Below are the code and all the weights of a small trained network. Each question names an input and a class and asks about switching units off, where a switched-off unit gives its printed mean instead of its output.

import numpy as np


def w(rows, s, z=0):
    codes = np.array(rows[::2]) - 128.0
    scale = np.full(codes.shape[1], s)
    scale[-1] = z or s
    return codes * scale


def norm(h):
    return h / np.sqrt((h * h).mean(-1, keepdims=True) + 1e-5)


def f(y):
    return y / 2 * (1 + np.tanh(0.7978845608 * (y + 0.044715 * y**3)))


def log_softmax(a):
    a = a - a.max(-1, keepdims=True)
    return a - np.log(np.exp(a).sum(-1, keepdims=True))


def net(x, mask):
    res = np.array(x, float).reshape(1, 8) / 4 @ E
    u = 0
    for l in range(3):
        y = f(norm(res) @ A[l][:, :-1].T + A[l][:, -1])
        res = res + np.where(mask[u : u + 10], y, B[l][:, -1]) @ B[l][:, :-1]
        u += 10
    return log_softmax(norm(res)[-1] @ U[:, :-1].T + U[:, -1])


A, B = {}, {}
E = w([
[110,96,95,160,105,250,143,86,124,140,65],'x0',
[134,130,130,121,132,133,127,127,125,134,131],'x1',
[135,131,132,126,134,123,129,119,127,131,122],'x2',
[124,126,127,119,126,132,121,129,130,132,131],'x3',
[43,133,144,129,210,130,172,123,160,136,189],'x4',
[137,131,131,126,135,126,135,122,126,127,124],'x5',
[130,129,126,129,128,128,134,131,128,121,127],'x6',
[123,94,116,126,204,111,62,162,47,93,84],'x7',
],0.013)
A[0] = w([
[214,149,136,118,47,67,76,240,91,115,157,10],'L0N1',
[44,118,131,169,209,198,161,64,127,87,160,3],'L0N2',
[109,86,126,173,30,63,98,137,188,129,205,99],'L0N3',
[115,112,166,170,212,181,62,165,62,117,68,139],'L0N4',
[104,182,184,71,145,44,126,205,71,66,192,199],'L0N5',
[109,168,12,117,137,143,83,30,154,121,91,74],'L0N6',
[225,141,97,196,84,214,140,152,147,169,83,101],'L0N7',
[215,133,130,54,74,1,93,109,124,128,137,34],'L0N8',
[100,163,106,127,127,142,150,73,189,152,124,83],'L0N9',
[207,204,216,101,75,81,169,159,194,173,225,135],'L0N10',
],0.0057,0.0032)
B[0] = w([
[182,210,14,137,150,173,65,20,145,151,161,193],'L0N1',
[67,254,80,31,194,203,112,138,108,151,197,161],'L0N2',
[149,222,140,52,153,130,188,109,113,106,80,160],'L0N3',
[104,123,6,65,152,143,129,193,102,122,109,209],'L0N4',
[206,73,143,195,150,77,141,120,219,180,119,255],'L0N5',
[131,99,110,128,87,168,177,188,165,74,106,136],'L0N6',
[124,83,222,144,88,119,101,126,84,51,133,178],'L0N7',
[104,155,5,143,100,161,143,74,154,45,118,198],'L0N8',
[186,73,175,184,102,87,168,123,165,121,190,141],'L0N9',
[10,175,134,33,106,109,196,169,43,124,34,220],'L0N10',
],0.007,0.0082)
A[1] = w([
[61,144,184,85,129,164,247,120,204,166,222,119],'L1N1',
[93,104,142,97,148,112,192,71,174,63,72,131],'L1N2',
[87,137,214,197,42,233,119,39,180,115,212,43],'L1N3',
[37,95,120,245,216,142,120,122,174,94,174,133],'L1N4',
[95,138,204,107,193,25,135,213,132,173,200,34],'L1N5',
[57,76,131,184,131,169,129,110,132,126,161,84],'L1N6',
[122,229,82,157,191,123,112,135,205,174,255,111],'L1N7',
[182,144,86,237,229,46,2,121,145,145,187,23],'L1N8',
[65,130,107,141,132,242,183,106,124,188,154,3],'L1N9',
[225,103,219,181,10,112,104,160,194,129,81,37],'L1N10',
],0.0067,0.0031)
B[1] = w([
[180,135,117,255,149,114,70,121,167,119,80,239],'L1N1',
[121,137,109,153,130,145,92,139,130,190,193,164],'L1N2',
[162,95,191,160,96,184,152,103,72,112,159,177],'L1N3',
[126,89,136,109,165,106,156,110,94,125,157,181],'L1N4',
[82,133,160,158,118,63,160,181,158,188,115,216],'L1N5',
[162,155,80,106,143,99,93,94,120,135,146,136],'L1N6',
[145,114,162,104,63,164,140,127,141,133,74,223],'L1N7',
[153,53,128,31,146,183,72,119,181,74,148,255],'L1N8',
[165,158,95,143,176,117,134,113,100,118,194,172],'L1N9',
[74,143,176,24,145,184,142,136,117,176,118,155],'L1N10',
],0.011,0.0067)
A[2] = w([
[135,107,157,125,120,217,130,127,52,148,99,119],'L2N1',
[151,176,135,129,3,120,133,85,114,95,156,126],'L2N2',
[177,112,85,96,98,125,64,150,91,96,64,61],'L2N3',
[132,160,190,149,95,191,163,82,96,155,155,16],'L2N4',
[46,178,132,121,142,115,114,70,113,126,54,160],'L2N5',
[172,178,111,71,79,89,143,134,122,106,121,9],'L2N6',
[96,74,206,111,178,134,137,171,163,146,188,13],'L2N7',
[90,99,121,174,162,151,94,144,78,162,97,102],'L2N8',
[134,134,151,138,136,151,142,164,86,110,78,1],'L2N9',
[148,94,158,171,141,129,108,129,104,145,86,119],'L2N10',
],0.011,0.0023)
B[2] = w([
[105,159,151,144,73,60,149,139,149,165,80,214],'L2N1',
[48,139,106,8,211,153,161,134,81,135,126,196],'L2N2',
[163,122,166,204,86,116,114,136,195,135,163,254],'L2N3',
[184,70,153,88,167,114,47,91,114,89,109,177],'L2N4',
[104,171,61,151,126,137,172,120,154,178,192,168],'L2N5',
[100,125,77,148,231,200,99,160,90,101,179,173],'L2N6',
[91,49,149,46,64,114,203,145,72,99,121,180],'L2N7',
[93,196,132,116,113,129,187,120,61,111,169,168],'L2N8',
[116,119,103,151,103,147,121,103,107,141,121,144],'L2N9',
[122,140,100,115,97,103,151,154,106,149,182,152],'L2N10',
],0.011,0.0092)
U = w([
[55,188,70,67,189,160,159,134,74,119,157,254],'0',
[201,103,96,121,124,126,49,151,188,77,143,155],'1',
[117,110,208,44,76,165,118,90,78,132,65,130],'2',
[120,143,108,206,2,135,121,180,76,130,102,34],'3',
[115,178,174,177,125,57,170,142,195,182,127,81],'4',
[101,30,163,35,147,84,162,178,127,112,140,96],'5',
[189,131,161,208,166,166,123,77,93,118,164,112],'6',
],0.02,0.0029)

Each question gives the input, the list of numbers given to net, and the class t.
The units are the neurons (one row each of A and B). Each row of codes is followed by its name. A weight is (code - 128) times the scale printed after its matrix; where a second scale follows, it is the last column's (A, B and U).
mask holds one flag per neuron, layer by layer. A switched-off neuron (its flag False) gives its mean, the last column of its row in B, instead of its output. The means were averaged over made-up inputs and are rounded, as every weight is.
A unit's drop is (log p(t) with every unit on - log p(t) with that unit switched off) / (log p(t) with every unit on - log p(t) with every unit switched off).
The circuit of an input: a set's keep is (log p(t) with only the set's units on - log p(t) with every unit switched off) / (log p(t) with every unit on - log p(t) with every unit switched off). Starting from the 12 units with the biggest drops (on a tie, the unit counted first), units are removed one at a time, each time the one whose removal leaves the highest keep (on an exact tie, the one counted first), for as long as the keep stays at least 0.8.
circuit, biggest first: the units of the circuit, biggest drop first
k most important neurons: the k neurons with the biggest drops, biggest first
top k neurons in layer l: the k neurons of layer l with the biggest drops, biggest first
drop when u is switched off: that unit's drop, to one decimal
input [-1,2,-8,3,0,-4,8,8], class 1: circuit, biggest first -> [L2N3]
input [7,8,-3,6,1,1,6,-8], class 6: circuit, biggest first -> [L1N1; L1N9]
input [6,-6,6,8,1,-3,7,-4], class 6: 3 most important neurons -> [L1N1; L1N9; L0N2]
input [-8,-3,4,1,0,7,2,2], class 1: 2 most important neurons -> [L0N8; L0N1]
input [3,-6,-2,-8,0,4,-7,2], class 3: 2 most important neurons -> [L2N2; L0N7]
input [3,1,7,-4,0,-8,0,-5], class 2: 2 most important neurons -> [L0N7; L1N10]
input [-7,8,7,3,-1,-6,-1,0], class 0: top 2 neurons in layer 0 -> [L0N10; L0N8]
input [-8,-2,5,5,-1,1,8,0], class 0: 3 most important neurons -> [L0N10; L0N8; L1N1]
input [1,5,-5,6,-8,8,-4,-4], class 2: 2 most important neurons -> [L0N7; L0N4]
input [1,-8,8,2,-6,3,3,0], class 2: 2 most important neurons -> [L0N7; L0N10]
input [0,7,5,-7,4,7,-4,6], class 5: 3 most important neurons -> [L0N10; L2N7; L0N8]
input [-3,-8,-4,4,8,-5,8,-1], class 4: 2 most important neurons -> [L1N1; L1N8]
input [3,-1,-6,8,1,4,-3,-8], class 6: top 3 neurons in layer 1 -> [L1N1; L1N9; L1N7]
input [0,-8,-8,-2,-6,-7,-7,-3], class 0: circuit, biggest first -> [L2N2]
input [2,0,3,0,0,-1,-3,3], class 3: top 3 neurons in layer 2 -> [L2N2; L2N3; L2N6]
input [-6,0,4,-5,0,-1,0,1], class 1: top 2 neurons in layer 0 -> [L0N5; L0N8]
input [4,-6,6,-8,4,2,7,0], class 6: top 2 neurons in layer 0 -> [L0N10; L0N9]
input [3,0,1,0,7,4,8,0], class 6: 2 most important neurons -> [L1N1; L0N10]
input [-1,3,6,3,-4,4,-4,-7], class 0: drop when L0N10 is switched off -> 0.1
input [1,-3,-7,-3,4,-5,-8,-3], class 6: drop when L1N1 is switched off -> 1.1
input [-4,3,-2,2,0,-7,-3,2], class 1: drop when L0N1 is switched off -> 0.2
input [4,6,-3,-2,2,0,6,-7], class 6: most important neuron -> [L1N1]
